Here is a tiny trained network, its code and every weight. The questions are about switching its units off for an input and a target symbol, where a switched-off unit gives its printed mean instead of its output.

import numpy as np


def w(rows, s, z=0):
    codes = np.array(rows[::2]) - 128.0
    scale = np.full(codes.shape[1], s)
    scale[-1] = z or s
    return codes * scale


def f(y):
    return y / 2 * (1 + np.tanh(0.7978845608 * (y + 0.044715 * y**3)))


def softmax(a):
    e = np.exp(a - a.max(-1, keepdims=True))
    return e / e.sum(-1, keepdims=True)


def log_softmax(a):
    a = a - a.max(-1, keepdims=True)
    return a - np.log(np.exp(a).sum(-1, keepdims=True))


def net(x, mask):
    ids = ['ΛΠΦαεηθω'.index(c) for c in x.split()]
    T = len(ids)
    res = E[ids] + P[:T]
    r = res
    for j in range(2):
        rows = slice(3 * j, 3 * j + 3)
        q, k, v = (r @ M[0][rows].T for M in (Q, K, V))
        z = softmax(np.where(np.tri(T) > 0, q @ k.T / 3**0.5, -1e9)) @ v
        o = O[0][rows]
        res = res + np.where(mask[j], z, o[:, -1]) @ o[:, :-1]
    y = f(res @ A[0][:, :-1].T + A[0][:, -1])
    res = res + np.where(mask[2:14], y, B[0][:, -1]) @ B[0][:, :-1]
    return log_softmax(res[-1] @ U[:, :-1].T + U[:, -1])


Q, K, V, O, A, B = {}, {}, {}, {}, {}, {}
E = w([
[203,207,128,146,215],'Λ',
[44,109,123,9,75],'Π',
[8,183,193,125,136],'Φ',
[112,68,19,146,132],'α',
[203,147,83,167,184],'ε',
[116,214,42,176,125],'η',
[58,172,40,152,130],'θ',
[158,70,224,116,223],'ω',
],0.015)
P = w([
[112,109,154,247,142],'0',
[136,195,118,107,144],'1',
[133,188,111,107,142],'2',
[135,186,108,105,145],'3',
[136,174,107,101,150],'4',
[129,171,106,99,152],'5',
[128,160,103,97,155],'6',
[128,154,101,97,154],'7',
[129,152,96,94,151],'8',
[121,153,97,101,154],'9',
[123,138,95,99,152],'10',
[122,142,95,98,160],'11',
[127,155,102,102,160],'12',
],0.011)
Q[0] = w([
[5,158,219,128,175],'H1',
[228,86,191,131,167],'H1',
[185,221,22,206,207],'H1',
[67,111,254,98,89],'H2',
[100,160,30,193,231],'H2',
[156,41,205,36,231],'H2',
],0.0078)
K[0] = w([
[109,68,96,93,151],'H1',
[142,130,170,95,166],'H1',
[128,113,133,249,129],'H1',
[117,117,120,24,93],'H2',
[85,81,133,222,107],'H2',
[139,70,100,106,116],'H2',
],0.018)
V[0] = w([
[165,180,194,149,101],'H1',
[138,125,197,90,144],'H1',
[184,10,108,140,114],'H1',
[237,196,178,119,218],'H2',
[108,10,192,157,127],'H2',
[181,118,77,196,101],'H2',
],0.012)
O[0] = w([
[117,112,191,122,141,117],'H1',
[126,94,133,111,207,3],'H1',
[143,25,82,102,97,13],'H1',
[63,10,164,161,134,137],'H2',
[111,127,117,26,130,52],'H2',
[203,105,175,109,53,236],'H2',
],0.012,0.0053)
A[0] = w([
[126,195,93,149,207,237],'N1',
[140,178,74,85,138,105],'N2',
[187,119,159,119,49,109],'N3',
[211,157,110,116,72,52],'N4',
[83,160,175,175,132,130],'N5',
[95,154,97,167,199,45],'N6',
[99,89,218,155,103,106],'N7',
[171,128,199,196,151,193],'N8',
[123,125,70,50,129,112],'N9',
[255,129,204,132,174,253],'N10',
[126,107,202,35,157,128],'N11',
[106,152,62,137,118,140],'N12',
],0.0096,0.0055)
B[0] = w([
[182,2,80,118,132,249],'N1',
[200,45,147,185,161,192],'N2',
[113,201,233,39,136,204],'N3',
[144,169,226,161,231,216],'N4',
[17,117,83,53,161,188],'N5',
[185,101,151,18,96,173],'N6',
[202,61,208,136,163,164],'N7',
[65,128,96,71,87,216],'N8',
[33,161,174,54,202,162],'N9',
[74,120,46,170,74,221],'N10',
[91,169,89,211,52,157],'N11',
[170,54,113,185,130,177],'N12',
],0.0064,0.016)
U = w([
[169,95,126,68,191,124],'Λ',
[90,86,234,202,226,71],'Π',
[164,75,210,1,17,92],'Φ',
[100,105,38,210,65,204],'α',
[87,215,187,129,105,244],'ε',
[176,130,175,229,193,71],'η',
[27,152,170,13,168,96],'θ',
[150,151,249,41,198,2],'ω',
],0.0064,0.0042)

Each question gives the input, a string of symbols that net reads in full, and the target symbol t.
The units are the heads (3 rows each of Q, K, V and O) and the neurons (one row each of A and B). Each row of codes is followed by its name. A weight is (code - 128) times the scale printed after its matrix; where a second scale follows, it is the last column's (O, A, B and U).
mask holds one flag per unit, heads first, then neurons. A switched-off unit (its flag False) gives its mean, the last column of its rows in O or B, instead of its output. The means were averaged over made-up inputs and are rounded, as every weight is.
A unit's drop is (log p(t) with every unit on - log p(t) with that unit switched off) / (log p(t) with every unit on - log p(t) with every unit switched off).
The circuit of an input: a set's keep is (log p(t) with only the set's units on - log p(t) with every unit switched off) / (log p(t) with every unit on - log p(t) with every unit switched off). Starting from the 12 units with the biggest drops (on a tie, the unit counted first), units are removed one at a time, each time the one whose removal leaves the highest keep (on an exact tie, the one counted first), for as long as the keep stays at least 0.8.
circuit, biggest first: the units of the circuit, biggest drop first
unit that matters most: the unit with the biggest drop
k most important neurons: the k neurons with the biggest drops, biggest first
heads that matter: for each layer, one digit per head in row order, 1 if its drop is at least 0.15 and else 0, layers parted by /
drop when u is switched off: that unit's drop, to one decimal
input η η η ε θ, target ε: heads that matter -> 11
input Φ Φ ε θ, target Λ: heads that matter -> 01
input η Φ ε θ Λ η η ε η Λ, target ε: heads that matter -> 11
input Λ η η ε Λ η Φ η θ ε, target Π: heads that matter -> 01
input α Λ η ω η θ η, target ω: circuit, biggest first -> [H2, N4, N3]
input Λ η ω η Π η, target Π: heads that matter -> 01
input Φ Π θ ω Φ ε Φ ε α, target Λ: heads that matter -> 01
input α η Φ, target α: circuit, biggest first -> [H1, H2]
input ε α ε α α η α η η η Λ, target Φ: circuit, biggest first -> [H2, H1]
input θ α Λ Λ η Π η α ε Φ Φ η η, target η: 2 most important neurons -> [N4, N2]
input α Π ε ε Λ η θ Φ α ε Π α Φ, target α: circuit, biggest first -> [H1, N3]
input ω Π η Φ ω θ ω η η α ω, target α: unit that matters most -> N10
input α ε Λ Λ ε η θ η η Λ ε Λ, target ω: circuit, biggest first -> [H2, N4]
input ω θ ε ε ε η ω Λ η ε α ω θ, target θ: circuit, biggest first -> [H2]
input Φ η ε ε ω η Φ α ω ε α Φ η, target Λ: 2 most important neurons -> [N1, N6]
input Φ Φ Φ Φ ε θ ω, target Π: drop when N7 is switched off -> 0.4
input ε η η, target Φ: drop when N2 is switched off -> 0.0
input Λ η Λ ε Φ ω ω α ω Λ Λ, target Π: drop when N7 is switched off -> 0.5
